Below are the code and all the weights of a small trained network. Each question names an input and a class and asks about switching units off, where a switched-off unit gives its printed mean instead of its output.

import numpy as np


def w(rows, s, z=0):
    codes = np.array(rows[::2]) - 128.0
    scale = np.full(codes.shape[1], s)
    scale[-1] = z or s
    return codes * scale


def norm(h):
    return h / np.sqrt((h * h).mean(-1, keepdims=True) + 1e-5)


def f(y):
    return y / 2 * (1 + np.tanh(0.7978845608 * (y + 0.044715 * y**3)))


def log_softmax(a):
    a = a - a.max(-1, keepdims=True)
    return a - np.log(np.exp(a).sum(-1, keepdims=True))


def net(x, mask):
    res = np.array(x, float).reshape(1, 4) / 4 @ E
    u = 0
    for l in range(2):
        y = f(norm(res) @ A[l][:, :-1].T + A[l][:, -1])
        res = res + np.where(mask[u : u + 5], y, B[l][:, -1]) @ B[l][:, :-1]
        u += 5
    return log_softmax(norm(res)[-1] @ U[:, :-1].T + U[:, -1])


A, B = {}, {}
E = w([
[120,128,128,129],'x0',
[149,79,55,186],'x1',
[83,73,69,29],'x2',
[154,253,44,130],'x3',
],0.0019)
A[0] = w([
[128,234,36,104,44],'0.n0',
[79,119,54,46,6],'0.n1',
[76,246,193,53,25],'0.n2',
[110,180,167,241,72],'0.n3',
[113,110,2,225,47],'0.n4',
],0.0071,0.0018)
B[0] = w([
[19,104,95,146,252],'0.n0',
[167,247,80,78,199],'0.n1',
[244,2,212,147,227],'0.n2',
[98,177,46,4,199],'0.n3',
[232,20,244,134,232],'0.n4',
],0.0087,0.0032)
A[1] = w([
[98,68,108,151,252],'1.n0',
[158,170,70,46,42],'1.n1',
[8,92,135,153,38],'1.n2',
[87,190,121,160,252],'1.n3',
[124,155,122,147,76],'1.n4',
],0.011,0.00046)
B[1] = w([
[100,196,184,110,204],'1.n0',
[180,254,176,56,255],'1.n1',
[35,132,210,152,212],'1.n2',
[220,37,236,169,136],'1.n3',
[211,49,122,118,106],'1.n4',
],0.0078,0.0043)
U = w([
[180,246,104,47,165],'0',
[136,126,189,105,253],'1',
[2,137,184,161,156],'2',
[209,11,158,126,139],'3',
[129,127,89,150,84],'4',
[126,128,53,184,42],'5',
[113,116,1,191,31],'6',
[114,115,13,189,24],'7',
],0.0083,0.0057)

Each question gives the input, the list of numbers given to net, and the class t.
The units are the neurons (one row each of A and B). Each row of codes is followed by its name. A weight is (code - 128) times the scale printed after its matrix; where a second scale follows, it is the last column's (A, B and U).
mask holds one flag per neuron, layer by layer. A switched-off neuron (its flag False) gives its mean, the last column of its row in B, instead of its output. The means were averaged over made-up inputs and are rounded, as every weight is.
A unit's drop is (log p(t) with every unit on - log p(t) with that unit switched off) / (log p(t) with every unit on - log p(t) with every unit switched off).
The circuit of an input: a set's keep is (log p(t) with only the set's units on - log p(t) with every unit switched off) / (log p(t) with every unit on - log p(t) with every unit switched off). Starting from all 10 units, units are removed one at a time, each time the one whose removal leaves the highest keep (on an exact tie, the one counted first), for as long as the keep stays at least 0.8.
circuit, biggest first: the units of the circuit, biggest drop first
unit that matters most: the unit with the biggest drop
top k neurons: the k neurons with the biggest drops, biggest first
top k neurons in layer l: the k neurons of layer l with the biggest drops, biggest first
input [-2,0,5,7], class 2: unit that matters most => 0.n0
input [-1,-8,-6,-5], class 3: circuit, biggest first => [1.n1; 1.n2; 1.n0]
input [3,-6,5,1], class 3: top 4 neurons => [0.n2; 0.n3; 1.n1; 1.n0]
input [-3,-4,3,-6], class 2: circuit, biggest first => [0.n3; 0.n4; 1.n1]
input [2,8,7,-8], class 2: top 4 neurons => [0.n2; 0.n3; 1.n1; 0.n4]
input [-5,-7,4,-1], class 3: top 2 neurons => [0.n2; 1.n1]
input [-2,5,-4,0], class 3: top 4 neurons => [0.n4; 0.n1; 1.n1; 1.n0]
input [-3,0,4,-3], class 0: top 2 neurons => [0.n0; 1.n1]
input [-6,8,-2,8], class 2: top 3 neurons in layer 0 => [0.n0; 0.n2; 0.n1]
input [6,-8,-4,-4], class 3: top 2 neurons => [1.n1; 0.n0]
input [-1,-8,6,-5], class 3: circuit, biggest first => [0.n3; 0.n0; 1.n1]
input [-5,7,-4,-7], class 2: circuit, biggest first => [0.n2; 1.n1]
input [6,3,-8,-8], class 0: top 3 neurons in layer 0 => [0.n3; 0.n0; 0.n4]
input [0,7,-5,-3], class 3: unit that matters most => 0.n4
input [6,6,8,-6], class 0: top 3 neurons => [0.n0; 0.n2; 0.n1]
input [2,3,-4,-4], class 0: top 2 neurons => [0.n3; 0.n0]
input [6,6,6,-3], class 0: top 2 neurons in layer 0 => [0.n1; 0.n2]
input [5,-3,5,6], class 2: top 2 neurons => [0.n0; 0.n3]
input [6,-6,5,-8], class 2: top 4 neurons => [0.n4; 0.n3; 0.n2; 1.n1]
input [3,7,8,-1], class 0: circuit, biggest first => [0.n1]
input [1,5,-5,-7], class 2: top 3 neurons => [0.n1; 0.n2; 0.n4]
input [-4,-3,-4,5], class 2: top 2 neurons => [0.n0; 0.n1]
input [-2,-1,-6,-8], class 2: top 2 neurons => [0.n1; 1.n2]
input [3,-8,-4,-1], class 3: top 2 neurons => [0.n2; 1.n1]
input [-1,-5,3,2], class 3: top 2 neurons => [0.n2; 1.n1]
input [0,-5,-8,-4], class 0: top 3 neurons in layer 0 => [0.n3; 0.n0; 0.n4]
input [-6,8,2,4], class 3: unit that matters most => 0.n4
input [-8,1,8,-5], class 0: top 2 neurons in layer 0 => [0.n0; 0.n1]
input [-3,-5,3,-2], class 3: top 2 neurons in layer 0 => [0.n2; 0.n3]
